Here is a tiny trained network, its code and every weight. The questions are about switching its units off for an input and a target symbol, where a switched-off unit gives its printed mean instead of its output.

import numpy as np


def w(rows, s, z=0):
    codes = np.array(rows[::2]) - 128.0
    scale = np.full(codes.shape[1], s)
    scale[-1] = z or s
    return codes * scale


def f(y):
    return y / 2 * (1 + np.tanh(0.7978845608 * (y + 0.044715 * y**3)))


def softmax(a):
    e = np.exp(a - a.max(-1, keepdims=True))
    return e / e.sum(-1, keepdims=True)


def log_softmax(a):
    a = a - a.max(-1, keepdims=True)
    return a - np.log(np.exp(a).sum(-1, keepdims=True))


def net(x, mask):
    ids = ['ΠΦαβεηθμξστψω'.index(c) for c in x.split()]
    T = len(ids)
    res = E[ids] + P[:T]
    u = 0
    for l in range(3):
        r = res
        for j in range(2):
            rows = slice(2 * j, 2 * j + 2)
            q, k, v = (r @ M[l][rows].T for M in (Q, K, V))
            z = softmax(np.where(np.tri(T) > 0, q @ k.T / 2**0.5, -1e9)) @ v
            o = O[l][rows]
            res = res + np.where(mask[u + j], z, o[:, -1]) @ o[:, :-1]
        u += 2
        y = f(res @ A[l][:, :-1].T + A[l][:, -1])
        res = res + np.where(mask[u : u + 4], y, B[l][:, -1]) @ B[l][:, :-1]
        u += 4
    return log_softmax(res[-1] @ U[:, :-1].T + U[:, -1])


Q, K, V, O, A, B = {}, {}, {}, {}, {}, {}
E = w([
[157,82,134,94,82],'Π',
[90,186,131,14,242],'Φ',
[252,169,168,35,192],'α',
[125,172,185,123,160],'β',
[88,95,132,116,134],'ε',
[153,24,95,143,16],'η',
[113,139,178,146,131],'θ',
[137,157,191,163,155],'μ',
[74,126,145,70,144],'ξ',
[76,91,157,17,135],'σ',
[27,156,225,134,147],'τ',
[135,164,66,98,106],'ψ',
[213,117,2,164,218],'ω',
],0.015)
P = w([
[157,155,123,50,18],'0',
[22,89,96,74,1],'1',
[16,61,101,125,28],'2',
[61,138,160,144,25],'3',
[77,145,181,171,68],'4',
[115,143,197,166,86],'5',
[189,116,184,96,87],'6',
[187,221,252,126,152],'7',
[226,151,197,54,202],'8',
],0.0051)
Q[0] = w([
[60,98,181,121,88],'0.h0',
[170,167,1,173,148],'0.h0',
[164,119,70,90,30],'0.h1',
[149,231,74,103,136],'0.h1',
],0.0097)
K[0] = w([
[16,125,192,126,87],'0.h0',
[254,104,7,126,149],'0.h0',
[213,87,76,78,178],'0.h1',
[79,81,180,216,128],'0.h1',
],0.0073)
V[0] = w([
[129,168,51,120,166],'0.h0',
[101,50,232,54,175],'0.h0',
[97,247,2,207,64],'0.h1',
[139,136,46,189,177],'0.h1',
],0.0051)
O[0] = w([
[157,40,65,126,156,80],'0.h0',
[134,149,197,189,15,251],'0.h0',
[109,254,78,127,82,58],'0.h1',
[95,106,192,208,88,9],'0.h1',
],0.0076,0.0028)
A[0] = w([
[166,176,85,230,66,43],'0.n0',
[36,226,21,80,254,75],'0.n1',
[21,93,139,45,127,218],'0.n2',
[156,113,69,104,221,3],'0.n3',
],0.0064,0.0044)
B[0] = w([
[55,83,220,2,155,116],'0.n0',
[91,97,196,240,17,202],'0.n1',
[214,208,155,233,37,254],'0.n2',
[155,59,111,204,209,186],'0.n3',
],0.0058)
Q[1] = w([
[161,114,173,158,58],'1.h0',
[63,160,89,232,80],'1.h0',
[175,119,216,254,177],'1.h1',
[85,161,175,112,226],'1.h1',
],0.0071)
K[1] = w([
[117,180,164,235,137],'1.h0',
[178,51,147,182,144],'1.h0',
[162,128,198,86,254],'1.h1',
[154,147,36,116,45],'1.h1',
],0.0082)
V[1] = w([
[65,76,114,46,209],'1.h0',
[208,183,65,96,128],'1.h0',
[223,223,105,2,78],'1.h1',
[111,121,203,172,98],'1.h1',
],0.0089)
O[1] = w([
[231,168,192,139,107,1],'1.h0',
[156,2,109,156,90,87],'1.h0',
[152,49,108,153,134,116],'1.h1',
[59,167,129,116,198,193],'1.h1',
],0.0093,0.0096)
A[1] = w([
[97,117,2,34,39,244],'1.n0',
[178,111,165,152,147,2],'1.n1',
[243,183,157,189,67,181],'1.n2',
[98,115,214,152,109,199],'1.n3',
],0.0071,0.0037)
B[1] = w([
[85,230,254,216,251,211],'1.n0',
[187,123,85,167,85,112],'1.n1',
[74,37,112,137,113,127],'1.n2',
[130,211,74,35,193,255],'1.n3',
],0.0069,0.0057)
Q[2] = w([
[28,148,143,148,221],'2.h0',
[114,181,134,180,167],'2.h0',
[192,149,97,171,254],'2.h1',
[135,95,79,133,81],'2.h1',
],0.0087)
K[2] = w([
[196,182,172,137,192],'2.h0',
[126,142,2,72,178],'2.h0',
[227,127,65,190,202],'2.h1',
[158,98,150,207,61],'2.h1',
],0.0084)
V[2] = w([
[162,124,9,197,212],'2.h0',
[194,108,161,94,87],'2.h0',
[89,168,119,236,13],'2.h1',
[216,234,36,2,102],'2.h1',
],0.0083)
O[2] = w([
[180,133,2,173,38,179],'2.h0',
[94,110,151,64,139,10],'2.h0',
[132,109,79,137,200,150],'2.h1',
[51,100,61,152,117,67],'2.h1',
],0.0089,0.012)
A[2] = w([
[237,2,138,200,139,137],'2.n0',
[51,208,237,110,20,202],'2.n1',
[198,148,6,117,23,16],'2.n2',
[229,133,197,167,120,2],'2.n3',
],0.0055,0.0068)
B[2] = w([
[118,195,146,61,110,190],'2.n0',
[175,41,69,91,141,247],'2.n1',
[1,31,164,105,152,186],'2.n2',
[188,213,176,126,157,134],'2.n3',
],0.0087,0.012)
U = w([
[87,118,135,124,82,109],'Π',
[109,185,102,178,123,57],'Φ',
[97,62,159,92,115,154],'α',
[109,117,110,103,98,41],'β',
[143,143,2,135,68,218],'ε',
[92,123,142,133,96,99],'η',
[89,123,140,133,89,91],'θ',
[124,139,132,101,94,93],'μ',
[91,93,138,116,84,103],'ξ',
[44,124,121,74,164,141],'σ',
[95,118,128,135,106,51],'τ',
[111,156,140,144,118,2],'ψ',
[166,117,76,82,112,127],'ω',
],0.0098,0.0056)

Each question gives the input, a string of symbols that net reads in full, and the target symbol t.
The units are the heads (2 rows each of Q, K, V and O) and the neurons (one row each of A and B). Each row of codes is followed by its name. A weight is (code - 128) times the scale printed after its matrix; where a second scale follows, it is the last column's (O, A, B and U).
mask holds one flag per unit, layer by layer, with each layer's heads first. A switched-off unit (its flag False) gives its mean, the last column of its rows in O or B, instead of its output. The means were averaged over made-up inputs and are rounded, as every weight is.
A unit's drop is (log p(t) with every unit on - log p(t) with that unit switched off) / (log p(t) with every unit on - log p(t) with every unit switched off).
The circuit of an input: a set's keep is (log p(t) with only the set's units on - log p(t) with every unit switched off) / (log p(t) with every unit on - log p(t) with every unit switched off). Starting from the 12 units with the biggest drops (on a tie, the unit counted first), units are removed one at a time, each time the one whose removal leaves the highest keep (on an exact tie, the one counted first), for as long as the keep stays at least 0.8.
circuit, biggest first: the units of the circuit, biggest drop first
unit that matters most: the unit with the biggest drop
top k neurons: the k neurons with the biggest drops, biggest first
k most important neurons of layer l: the k neurons of layer l with the biggest drops, biggest first
which heads matter: for each layer, one digit per head in row order, 1 if its drop is at least 0.15 and else 0, layers parted by /
input τ ω ω Φ μ, target ε: 2 most important neurons of layer 1 => 1.n0; 1.n2
input Π ω τ ξ, target ε: which heads matter => 10 / 00 / 00
input σ ω ω τ τ θ, target σ: top 2 neurons => 1.n3; 0.n1
input μ τ Π μ ψ, target Φ: circuit, biggest first => 1.n0; 2.h0; 1.h0
input α ε Π τ ε ω, target ω: which heads matter => 10 / 01 / 01
input τ ω ω τ ω ω τ Π, target ε: circuit, biggest first => 2.h0
input ω τ τ β Π τ μ, target σ: circuit, biggest first => 1.h0; 2.h0; 1.h1
input Φ η β σ ω η ω τ θ, target ε: which heads matter => 10 / 00 / 10
input ω σ μ τ ε τ β ε, target σ: circuit, biggest first => 2.h0; 1.h0; 1.h1
input η ψ σ ε, target Φ: top 3 neurons => 1.n0; 2.n2; 2.n1
input η α τ τ ω ψ Π τ ω, target ω: which heads matter => 10 / 11 / 01
input τ η τ Π, target σ: circuit, biggest first => 2.h0; 1.h0
input Π τ τ ε, target σ: which heads matter => 10 / 00 / 10
input Φ ω Φ, target ε: which heads matter => 00 / 00 / 00
input τ ω σ σ τ μ τ ω Π, target ε: circuit, biggest first => 2.h0; 0.h0
input θ τ θ η τ ω τ, target ε: circuit, biggest first => 2.h0
input τ ω τ ω τ τ ψ, target Φ: top 3 neurons => 0.n1; 1.n0; 1.n3
input μ Π τ ω τ ω σ, target ε: circuit, biggest first => 2.h0; 0.h0
input τ ψ Π ξ, target Φ: which heads matter => 10 / 10 / 10
input θ Φ τ ψ ξ τ Φ τ Π, target σ: unit that matters most => 1.n3
input τ τ τ ψ τ, target Φ: top 4 neurons => 1.n0; 0.n2; 2.n2; 0.n0
input ω ω ε, target ε: which heads matter => 11 / 00 / 10
input τ ψ τ ε, target Φ: top 3 neurons => 1.n0; 0.n2; 2.n2
input ξ ω σ μ τ τ τ η, target σ: top 2 neurons => 0.n1; 1.n3
input ω ω σ Φ, target ε: top 3 neurons => 0.n2; 1.n0; 2.n2
input ω τ Φ τ β, target σ: 2 most important neurons of layer 1 => 1.n3; 1.n2
